Here is a tiny trained network, its code and every weight. The questions are about switching its units off for an input and a target symbol, where a switched-off unit gives its printed mean instead of its output.

import numpy as np


def w(rows, s, z=0):
    codes = np.array(rows[::2]) - 128.0
    scale = np.full(codes.shape[1], s)
    scale[-1] = z or s
    return codes * scale


def norm(h):
    return h / np.sqrt((h * h).mean(-1, keepdims=True) + 1e-5)


def f(y):
    return y / 2 * (1 + np.tanh(0.7978845608 * (y + 0.044715 * y**3)))


def softmax(a):
    e = np.exp(a - a.max(-1, keepdims=True))
    return e / e.sum(-1, keepdims=True)


def log_softmax(a):
    a = a - a.max(-1, keepdims=True)
    return a - np.log(np.exp(a).sum(-1, keepdims=True))


def net(x, mask):
    ids = ['βγζλμστω'.index(c) for c in x.split()]
    T = len(ids)
    res = E[ids] + P[:T]
    q, k, v = (norm(res) @ M[0].T for M in (Q, K, V))
    z = softmax(np.where(np.tri(T) > 0, q @ k.T / 3**0.5, -1e9)) @ v
    res = res + np.where(mask[0], z, O[0][:, -1]) @ O[0][:, :-1]
    y = f(norm(res) @ A[0][:, :-1].T + A[0][:, -1])
    res = res + np.where(mask[1:9], y, B[0][:, -1]) @ B[0][:, :-1]
    return log_softmax(norm(res)[-1] @ U[:, :-1].T + U[:, -1])


Q, K, V, O, A, B = {}, {}, {}, {}, {}, {}
E = w([
[136,84,3,142],'β',
[108,79,130,130],'γ',
[153,97,109,141],'ζ',
[128,117,76,185],'λ',
[135,121,110,73],'μ',
[114,157,146,62],'σ',
[105,168,142,139],'τ',
[87,107,63,84],'ω',
],0.029)
P = w([
[178,254,189,52],'0',
[94,181,113,133],'1',
[95,175,113,138],'2',
[93,168,112,142],'3',
[95,171,111,140],'4',
[94,161,108,143],'5',
[92,162,112,142],'6',
[95,155,106,147],'7',
[93,138,104,150],'8',
[92,137,105,148],'9',
[93,133,104,152],'10',
[91,126,107,151],'11',
[95,122,104,150],'12',
],0.0076)
Q[0] = w([
[151,77,15,48],'head 0',
[117,124,104,171],'head 0',
[200,179,252,196],'head 0',
],0.017)
K[0] = w([
[251,95,176,82],'head 0',
[94,190,78,146],'head 0',
[30,184,28,119],'head 0',
],0.021)
V[0] = w([
[103,126,8,228],'head 0',
[255,76,100,215],'head 0',
[32,82,130,195],'head 0',
],0.0063)
O[0] = w([
[168,181,133,155,22],'head 0',
[253,72,148,108,1],'head 0',
[122,112,144,180,93],'head 0',
],0.012,0.0032)
A[0] = w([
[163,92,23,59,55],'neuron 0',
[166,198,55,69,112],'neuron 1',
[106,189,117,163,152],'neuron 2',
[206,113,29,176,145],'neuron 3',
[71,119,103,111,123],'neuron 4',
[109,63,144,124,75],'neuron 5',
[166,157,138,5,255],'neuron 6',
[109,127,61,154,8],'neuron 7',
],0.02,0.0041)
B[0] = w([
[101,153,150,8,221],'neuron 0',
[62,110,55,80,180],'neuron 1',
[106,236,104,89,184],'neuron 2',
[196,42,65,218,202],'neuron 3',
[167,149,212,185,249],'neuron 4',
[57,108,160,113,168],'neuron 5',
[237,68,133,195,205],'neuron 6',
[104,55,122,147,170],'neuron 7',
],0.019,0.011)
U = w([
[46,92,36,120,88],'β',
[111,215,95,147,255],'γ',
[106,138,59,249,86],'ζ',
[188,145,179,32,140],'λ',
[29,120,127,7,43],'μ',
[214,179,168,199,75],'σ',
[56,100,207,187,231],'τ',
[122,112,117,153,37],'ω',
],0.013,0.0039)

Each question gives the input, a string of symbols that net reads in full, and the target symbol t.
The units are the heads (3 rows each of Q, K, V and O) and the neurons (one row each of A and B). Each row of codes is followed by its name. A weight is (code - 128) times the scale printed after its matrix; where a second scale follows, it is the last column's (O, A, B and U).
mask holds one flag per unit, heads first, then neurons. A switched-off unit (its flag False) gives its mean, the last column of its rows in O or B, instead of its output. The means were averaged over made-up inputs and are rounded, as every weight is.
A unit's drop is (log p(t) with every unit on - log p(t) with that unit switched off) / (log p(t) with every unit on - log p(t) with every unit switched off).
The circuit of an input: a set's keep is (log p(t) with only the set's units on - log p(t) with every unit switched off) / (log p(t) with every unit on - log p(t) with every unit switched off). Starting from all 9 units, units are removed one at a time, each time the one whose removal leaves the highest keep (on an exact tie, the one counted first), for as long as the keep stays at least 0.8.
units of the circuit, in order: the units of the circuit, biggest drop first
most important unit: the unit with the biggest drop
k most important neurons: the k neurons with the biggest drops, biggest first
drop when u is switched off: that unit's drop, to one decimal
input γ μ ζ, target τ: units of the circuit, in order : (neuron 1; neuron 6)
input τ β γ σ γ γ σ τ, target γ: most important unit : neuron 2
input τ β σ λ γ β ω ω τ γ τ γ ω, target μ: 3 most important neurons : (neuron 0; neuron 6; neuron 3)
input μ τ ζ γ τ ω μ γ, target μ: 2 most important neurons : (neuron 4; neuron 6)
input σ τ τ μ μ ζ, target β: units of the circuit, in order : (neuron 3; head 0; neuron 0; neuron 6)
input μ γ ω σ τ, target γ: 2 most important neurons : (neuron 2; neuron 0)
input γ ω σ, target σ: 2 most important neurons : (neuron 6; neuron 0)
input τ γ ζ γ ω γ σ γ, target ζ: 3 most important neurons : (neuron 3; neuron 4; neuron 0)
input μ γ λ σ γ μ τ λ τ ω, target μ: 3 most important neurons : (neuron 0; neuron 3; neuron 1)
input σ γ γ ω γ γ β ζ γ, target β: 3 most important neurons : (neuron 4; neuron 6; neuron 3)
input σ σ λ γ γ γ τ τ ζ, target β: 4 most important neurons : (neuron 3; neuron 0; neuron 4; neuron 6)
input γ γ τ τ σ τ ζ, target τ: drop when neuron 5 is switched off : 0.1
input μ γ σ ω β γ τ ω γ γ ζ β γ, target μ: drop when neuron 6 is switched off : 0.3
input μ ω τ γ τ τ γ σ τ γ τ γ ζ, target μ: drop when neuron 0 is switched off : 0.8
